Here is a tiny trained network, its code and every weight. The questions are about switching its units off for an input and a class, where a switched-off unit gives its printed mean instead of its output.

import numpy as np


def w(rows, s, z=0):
    codes = np.array(rows[::2]) - 128.0
    scale = np.full(codes.shape[1], s)
    scale[-1] = z or s
    return codes * scale


def f(y):
    return np.maximum(y, 0)


def log_softmax(a):
    a = a - a.max(-1, keepdims=True)
    return a - np.log(np.exp(a).sum(-1, keepdims=True))


def net(x, mask):
    res = np.array(x, float).reshape(1, 4) / 4 @ E
    y = f(res @ A[0][:, :-1].T + A[0][:, -1])
    res = res + np.where(mask, y, B[0][:, -1]) @ B[0][:, :-1]
    return log_softmax(res[-1] @ U[:, :-1].T + U[:, -1])


A, B = {}, {}
E = w([
[187,127,191,126,72,133,142,158,79,52,66],'x0',
[168,132,122,129,103,139,123,3,98,146,117],'x1',
[82,123,76,125,143,108,126,141,54,158,41],'x2',
[215,132,98,123,118,124,127,166,94,196,157],'x3',
],0.0067)
A[0] = w([
[110,119,130,133,132,129,141,191,146,134,127,72],'neuron 0',
[50,119,149,131,135,130,136,80,155,74,108,66],'neuron 1',
[98,121,95,123,126,120,131,137,79,149,60,42],'neuron 2',
[67,125,137,128,121,129,124,102,141,93,112,60],'neuron 3',
[106,128,136,127,141,133,125,186,141,128,130,87],'neuron 4',
[149,120,119,119,129,130,134,140,112,155,120,132],'neuron 5',
[129,137,141,126,113,131,142,132,115,119,123,97],'neuron 6',
[144,135,146,135,119,138,132,122,152,119,155,86],'neuron 7',
[58,130,137,131,118,120,119,96,150,70,117,112],'neuron 8',
[127,128,126,118,132,117,137,121,134,118,125,117],'neuron 9',
[147,135,130,135,132,144,131,129,152,120,136,96],'neuron 10',
[171,125,151,142,113,130,132,147,104,90,107,57],'neuron 11',
[151,127,143,117,130,128,132,120,160,106,166,74],'neuron 12',
[101,121,128,133,120,119,129,217,149,119,136,69],'neuron 13',
[82,129,98,133,155,117,123,102,154,181,160,83],'neuron 14',
[102,118,126,129,138,128,124,217,136,121,143,79],'neuron 15',
[96,128,108,137,137,121,123,114,147,152,151,69],'neuron 16',
[151,122,148,128,100,129,119,143,117,99,102,63],'neuron 17',
[114,139,115,126,138,121,124,122,135,136,142,92],'neuron 18',
[86,124,114,131,142,133,133,113,146,170,152,63],'neuron 19',
[86,123,106,124,140,135,123,120,148,166,157,94],'neuron 20',
[155,128,134,148,133,123,122,51,117,136,116,58],'neuron 21',
[149,119,151,125,121,125,121,117,152,109,163,76],'neuron 22',
[139,122,116,126,108,137,129,69,117,132,130,67],'neuron 23',
[167,122,125,126,115,127,125,7,104,150,108,79],'neuron 24',
[174,142,116,131,123,123,127,157,110,177,138,67],'neuron 25',
[200,122,102,130,116,131,121,165,107,182,151,72],'neuron 26',
[165,121,150,132,130,122,127,114,174,93,189,87],'neuron 27',
[102,134,113,124,138,110,126,129,101,130,100,107],'neuron 28',
[159,126,155,128,117,130,125,121,167,102,178,119],'neuron 29',
[147,130,145,130,122,129,134,124,150,113,166,78],'neuron 30',
[97,119,113,127,143,123,131,114,138,165,155,93],'neuron 31',
[172,127,119,124,124,114,130,138,116,159,144,78],'neuron 32',
[161,119,105,136,128,122,126,145,113,163,144,85],'neuron 33',
[116,126,120,120,135,119,126,121,141,146,141,89],'neuron 34',
[172,124,164,124,119,124,132,135,97,77,75,121],'neuron 35',
[120,134,121,137,123,121,128,129,130,138,130,254],'neuron 36',
[89,122,88,134,141,128,124,136,66,161,58,73],'neuron 37',
[161,126,162,129,118,125,125,144,105,71,100,60],'neuron 38',
],0.015,0.007)
B[0] = w([
[101,169,116,110,141,110,131,134,130,105,135,173],'neuron 0',
[202,158,184,135,168,123,127,139,128,132,138,210],'neuron 1',
[91,151,162,161,82,127,122,135,128,170,96,189],'neuron 2',
[176,156,171,123,145,128,126,147,135,137,117,173],'neuron 3',
[101,161,119,110,145,124,134,122,124,103,134,176],'neuron 4',
[141,122,155,128,138,129,137,124,142,136,149,163],'neuron 5',
[142,136,117,131,115,126,135,125,128,128,124,142],'neuron 6',
[109,138,150,127,97,125,125,129,133,147,120,161],'neuron 7',
[175,122,173,128,178,129,132,122,124,130,137,215],'neuron 8',
[134,133,128,131,131,124,128,132,128,132,132,133],'neuron 9',
[118,137,132,140,120,128,132,132,125,142,120,145],'neuron 10',
[170,152,96,109,88,123,131,120,115,132,115,175],'neuron 11',
[108,144,151,140,95,122,133,134,135,147,106,168],'neuron 12',
[87,184,111,98,144,128,132,119,127,92,139,200],'neuron 13',
[172,126,77,118,81,133,121,124,131,132,114,205],'neuron 14',
[90,178,116,99,150,121,123,113,115,87,132,202],'neuron 15',
[160,148,106,125,90,133,133,132,123,128,121,160],'neuron 16',
[163,145,108,117,84,133,133,131,125,122,118,164],'neuron 17',
[145,132,121,120,113,130,134,128,118,128,120,142],'neuron 18',
[164,147,103,120,83,134,132,131,117,131,125,169],'neuron 19',
[161,121,94,125,97,123,135,123,120,126,123,183],'neuron 20',
[103,182,119,99,144,113,125,126,121,102,130,187],'neuron 21',
[107,150,144,136,105,133,128,138,122,154,113,166],'neuron 22',
[110,178,120,110,140,126,133,124,124,105,128,172],'neuron 23',
[61,188,102,91,156,120,131,144,128,72,137,253],'neuron 24',
[180,153,171,129,156,130,121,124,129,135,122,171],'neuron 25',
[191,140,189,129,169,127,130,134,134,121,124,198],'neuron 26',
[87,139,153,157,98,130,123,128,122,165,110,208],'neuron 27',
[103,134,151,146,105,130,133,130,132,147,131,169],'neuron 28',
[80,105,143,154,107,132,129,136,124,152,112,211],'neuron 29',
[106,140,148,136,102,127,120,124,123,149,115,163],'neuron 30',
[157,124,98,124,99,126,124,128,131,125,118,173],'neuron 31',
[162,153,159,133,152,130,123,137,134,131,129,160],'neuron 32',
[168,126,168,120,144,121,131,130,116,122,117,164],'neuron 33',
[147,135,121,124,106,127,134,131,115,127,133,144],'neuron 34',
[165,84,59,125,106,130,121,116,139,131,144,230],'neuron 35',
[87,4,96,145,178,138,129,118,133,116,154,245],'neuron 36',
[66,137,175,156,74,136,127,131,133,169,117,216],'neuron 37',
[170,136,82,116,90,127,134,130,118,144,121,189],'neuron 38',
],0.035,0.0074)
U = w([
[73,174,93,82,154,111,140,121,111,63,141,102],'0',
[187,112,50,117,72,136,136,112,111,138,115,104],'1',
[73,128,157,182,88,134,123,132,124,185,95,108],'2',
[196,133,182,132,186,126,128,135,128,130,132,121],'3',
[86,1,78,150,181,145,123,110,144,107,180,253],'4',
],0.0087,0.0058)

Each question gives the input, the list of numbers given to net, and the class t.
The units are the neurons (one row each of A and B). Each row of codes is followed by its name. A weight is (code - 128) times the scale printed after its matrix; where a second scale follows, it is the last column's (A, B and U).
mask holds one flag per neuron, in row order. A switched-off neuron (its flag False) gives its mean, the last column of its row in B, instead of its output. The means were averaged over made-up inputs and are rounded, as every weight is.
A unit's drop is (log p(t) with every unit on - log p(t) with that unit switched off) / (log p(t) with every unit on - log p(t) with every unit switched off).
The circuit of an input: a set's keep is (log p(t) with only the set's units on - log p(t) with every unit switched off) / (log p(t) with every unit on - log p(t) with every unit switched off). Starting from the 12 units with the biggest drops (on a tie, the unit counted first), units are removed one at a time, each time the one whose removal leaves the highest keep (on an exact tie, the one counted first), for as long as the keep stays at least 0.8.
units of the circuit, in order: the units of the circuit, biggest drop first
top k neurons: the k neurons with the biggest drops, biggest first
drop when u is switched off: that unit's drop, to one decimal
input [-8,5,0,-8], class 1: units of the circuit, in order	neuron 14
input [7,5,-8,-8], class 2: top 4 neurons	neuron 27; neuron 29; neuron 22; neuron 12
input [-3,6,7,7], class 2: top 3 neurons	neuron 37; neuron 2; neuron 1
input [0,-3,2,4], class 3: units of the circuit, in order	neuron 24; neuron 26
input [7,2,7,1], class 1: top 3 neurons	neuron 35; neuron 38; neuron 11
input [7,-4,-5,-8], class 3: top 3 neurons	neuron 1; neuron 8; neuron 3
input [-4,4,-6,7], class 3: top 2 neurons	neuron 26; neuron 37
input [-5,3,-6,6], class 2: top 4 neurons	neuron 27; neuron 29; neuron 1; neuron 8
input [-8,-7,-2,8], class 1: top 3 neurons	neuron 14; neuron 24; neuron 20
input [-6,-5,1,7], class 3: top 2 neurons	neuron 26; neuron 25
input [-1,7,-8,-2], class 2: top 2 neurons	neuron 27; neuron 29
input [-1,2,5,-6], class 3: top 2 neurons	neuron 1; neuron 8
input [-5,1,-5,4], class 1: top 4 neurons	neuron 37; neuron 14; neuron 2; neuron 20
input [7,-5,2,5], class 1: units of the circuit, in order	neuron 35
input [4,-4,-3,6], class 3: top 2 neurons	neuron 26; neuron 24
input [-6,-5,-7,8], class 3: top 2 neurons	neuron 26; neuron 25
input [6,5,2,-1], class 1: drop when neuron 17 is switched off	0.1
input [1,1,4,1], class 2: drop when neuron 2 is switched off	0.3
input [6,7,8,-3], class 2: drop when neuron 0 is switched off	0.1
input [5,7,1,5], class 0: units of the circuit, in order	neuron 24
input [7,5,-5,-2], class 1: drop when neuron 35 is switched off	0.3
